Each row, then roughly how far along a hidden order it lies, from 0 to 15:
[ 14.1  -9.1  -1.6  -9.3  -7.3  -3.8  15.9  14.4   1.1  14.2  -7.6 -88.4
   4.4 -18.1   2.4  19.4   3.3  -5.0  -1.4  -9.3  16.2   7.6 -20.5 -25.5
  -0.6   5.4  -1.7 -13.7  -4.3   0.7 -12.2   3.0   6.3 -12.9 -10.1 -16.9
   1.6   3.0   4.0  -9.8  12.5  -7.2   5.7   3.8   6.4   9.1  19.1   3.5
   8.5  10.8   4.7  30.1  -4.8   5.2  -0.9   2.3  -3.4   5.0   4.0   4.7
   7.7  -4.4  -3.6   2.2  -1.6  -7.9 -15.7  -9.7  14.2  -6.8  17.5] | 15
[-16.9   4.1  29.8  -9.1  -2.0   6.7  -0.9   3.1   3.8   0.2  -8.0  28.4
  -4.5  -2.3   4.6  16.9  -5.5  13.5  -4.0  -3.6  -7.7 -18.5   8.6   2.7
  -5.0  -0.3 -21.8  -2.7  14.2  -0.9  -2.0  20.1  -2.6 -12.3  -2.0   5.2
  -5.0   4.6 -12.6   7.0  -8.7 -15.2  -5.1   4.8 -39.7  11.2 -29.9 -13.2
  -0.6   0.6  -5.7  -6.6   4.4  -4.7   0.2   2.4   3.8   2.7   2.6   5.8
 -12.7  -2.3  -7.4  -2.2  -4.2   4.1  -2.2  21.2   6.9  16.3   8.2] | 13
[  5.1  15.3 -12.1 -28.7   2.4  15.1  -5.9  14.9  10.5  -3.5  -4.5  99.9
  -5.8 -21.1  -0.1  -8.7  -2.4 -33.5 -11.5   4.4   8.3  -6.9   2.8  -2.6
   0.4   0.1   2.0  12.3  -5.4   5.6 -21.2  -3.1  -3.5   7.1   2.7  15.3
  -8.2  10.6  11.9  -0.9  -1.4   0.7   1.5  -4.0 -12.0 -14.0   6.5  16.7
   9.3  -5.9  16.0  -3.9  -1.6   1.9   0.5   3.5  -0.6  -1.5  -9.6  -6.0
  -0.8  -2.2 -22.9   2.4  -2.1  -4.8  16.9  -1.7  11.8   2.6 -12.0] | 5
[-23.3  15.0  24.7  24.7  24.6  -2.0 -34.3  -2.6  -6.5   1.4  -8.2  99.9
   2.8  20.8   7.0 -24.9  -4.4   1.3 -18.4  22.8  -2.9  11.1  11.6  -7.7
  11.6   6.5 -15.4  -1.5  -3.3 -15.1   6.2  -6.2   1.5  19.6  16.0  15.1
   7.0  14.7   2.9  -7.8   0.8  18.3  -1.8  -9.4   7.2   1.9  -9.5   5.9
   4.6   6.5   5.3 -13.6  -2.7   0.7  -5.2  -1.1 -10.0  -5.4 -18.1  -4.3
  11.1  -2.2   1.9  -4.9 -13.6   6.8  26.6   2.6   2.9  13.3  14.2] | 0
[ -2.7  -2.2  28.2 -15.4 -17.6 -13.1  14.1   2.7   1.2  -0.5  -5.2 -11.4
   1.3 -23.6   3.8  17.2   4.7 -19.8  -0.7  -3.1   9.5  32.1  -3.0 -10.9
  -0.5  -0.4  -5.9  -7.3  -1.9   3.4  15.9   0.7  -0.6  -9.6 -12.8 -17.7
   1.8   4.9   6.4   0.3  13.7 -24.5   3.8   3.6  10.0 -13.4  45.3 -28.7
  11.1  32.9  -2.7  10.6   1.5   5.6   0.2   0.5  -4.6  -5.9   4.2  11.6
   7.9  -8.9 -25.8 -16.3  -2.7  -4.8 -10.5   2.0   0.9   9.0  18.0] | 8
[ 19.1   9.0 -21.4 -23.9   7.6  35.9   3.8   2.0 -16.7   4.9   0.1 -30.1
   0.9   2.3   3.2   7.1   1.2   7.7  -4.8  -7.9  -1.5   1.6  -1.6  19.1
  -2.0  23.1   7.5  -0.1  -9.1 -22.2 -20.2  -3.5  16.6   6.1   3.9  -4.4
   6.8  -7.7  -3.0   5.6  -6.6  -2.9 -14.0  -0.9  37.7 -30.7 -37.1  23.3
 -10.7 -27.4   8.1 -12.1  -4.4   4.8 -19.0   0.0  -2.1  10.0   3.5   2.7
  -5.7   6.3  -4.1   6.3   5.6   3.7  -5.5   2.9  12.7 -29.5 -28.3] | 14
[ 37.7  19.4 -17.0 -19.7   5.1  37.3  15.5  17.2  -8.6 -29.2  -8.3 -28.0
  -2.4 -16.2  -4.7  -4.8   4.0  -5.5  -9.8 -10.5  -1.7  16.4  18.7  20.2
   0.1  33.1  18.4 -10.2 -14.5 -13.0 -18.7  -5.2  -4.4  10.2   1.9  -1.8
   1.8  -3.0   6.6  -4.4  10.0  -8.7  -8.2   2.2  42.6 -24.1  -8.1  11.2
  -7.5 -18.2  14.8  14.4   1.4   3.4 -26.3   0.3 -12.5   8.1  -6.2  -2.9
  -4.5  -1.5 -26.2  -3.8   1.5  -3.4  -9.8   9.3   2.6 -21.8 -12.6] | 10
[-22.9 -16.7  17.6   5.6  -0.9  -5.9 -17.0 -21.3 -17.7  -5.6  -4.8  57.7
  -3.7  21.5   1.1  -6.6  -5.9  25.4   5.1   9.4 -19.6 -16.0  13.8  20.6
  -4.6   6.8  -3.2 -15.6   0.2  -0.6  10.7   7.9   5.2  -5.1  -1.3  11.7
  10.6  -7.2  -3.8  23.2 -22.3 -11.4 -12.8  -2.6 -17.9  -5.4  -5.3 -25.8
  -5.4  -2.7 -14.9 -43.6   9.4 -12.9 -11.3  -4.5  -1.5   0.1   4.7   7.0
 -10.5   4.5   5.2 -17.9   2.9  18.6   4.8  22.1  -4.9   4.5   0.3] | 8
[ 20.9   0.7 -47.9  36.5   4.0  22.8  12.2  -9.1 -34.0  14.0   5.9 -88.1
  13.1  22.1  -2.1  11.4   3.2  -6.2  -1.2  12.1  -7.9  27.1   7.7   6.1
  -1.3  30.2  -0.5 -14.4   1.8 -16.8  -7.2 -23.2   4.1   4.1   3.4 -23.7
  11.5 -10.4  -5.9  -7.2  -5.2  11.1 -13.2   3.9  17.5  -9.2  -5.0   2.3
  -9.7 -10.1   2.1  18.4  -2.2   4.6 -21.9  -4.1   1.9 -11.1  -8.7  -3.7
   2.8   2.6   9.4  -9.8  -1.9   6.5 -11.2   9.2 -18.2 -29.0  -6.4] | 13
[ -4.1   1.1 -19.8   5.5   4.0  19.2   2.6  -2.6  -7.3  21.8   4.9  43.9
   6.4  26.2   7.4  10.2  -5.8 -26.7  -7.5  26.6 -11.7  13.6   4.4  17.9
  -2.9  10.3  -7.9  -0.3  10.3 -17.7  -7.0 -32.1   9.3  20.6  -2.7  -5.1
  -1.8  -3.0  -0.5 -12.1 -16.4  10.1  -8.0  -1.4   3.8 -25.1 -28.5   9.3
 -11.1   0.5   8.3   4.6  -5.8   2.4  -9.0   0.0   7.7 -11.6  -7.2   1.9
  -3.2   5.8  12.4  -4.2   2.1   5.3  -0.9   8.4  -2.8   0.1 -24.1] | 3
[  3.3 -38.9  17.3   7.5  -1.4  -8.8  -4.7   8.3   0.8  13.5 -21.1 -66.9
   2.5  20.5   2.9  -5.5  -3.2  16.9   3.5  -0.8  -4.7 -13.9 -10.7   3.5
  -6.3   3.2  19.9 -46.4 -17.4   1.1   0.4 -19.1  10.6   7.6  -3.1   4.2
  11.6  -0.7   4.8  -0.3 -17.6   4.9  -6.5  -3.0   7.3   9.0   1.8 -14.3
  -2.9   1.6   5.3  -1.5  -0.7  -8.0 -18.5  -1.9  -8.4  21.5   0.6   9.7
   2.5   2.5  17.2   2.1   9.6   3.9 -11.6   1.0  31.7 -16.7   3.8] | 6
[ 29.7 -11.2  -1.7 -25.2 -12.6  -3.3 -23.1  -4.8  -9.5  31.9   0.0 -79.3
   0.5 -35.1   8.0 -11.0   4.4 -22.2  14.0 -19.1  37.6  -7.8 -29.7 -10.3
 -17.2  -3.5  16.3 -24.8 -22.8  16.2 -47.7  -5.6  15.4  -4.7  -1.4  18.5
   6.8   6.0  18.2   9.5  15.8   8.4  -8.6  -6.8  13.4 -15.0   9.2  15.1
  14.5 -11.3   1.6 -20.0  -3.8   1.6 -12.0  -3.1  -3.7  14.2  10.7  11.9
  -4.5   4.0   7.5   2.8   3.9  -1.3  10.4 -12.7  17.2 -33.2 -15.7] | 10
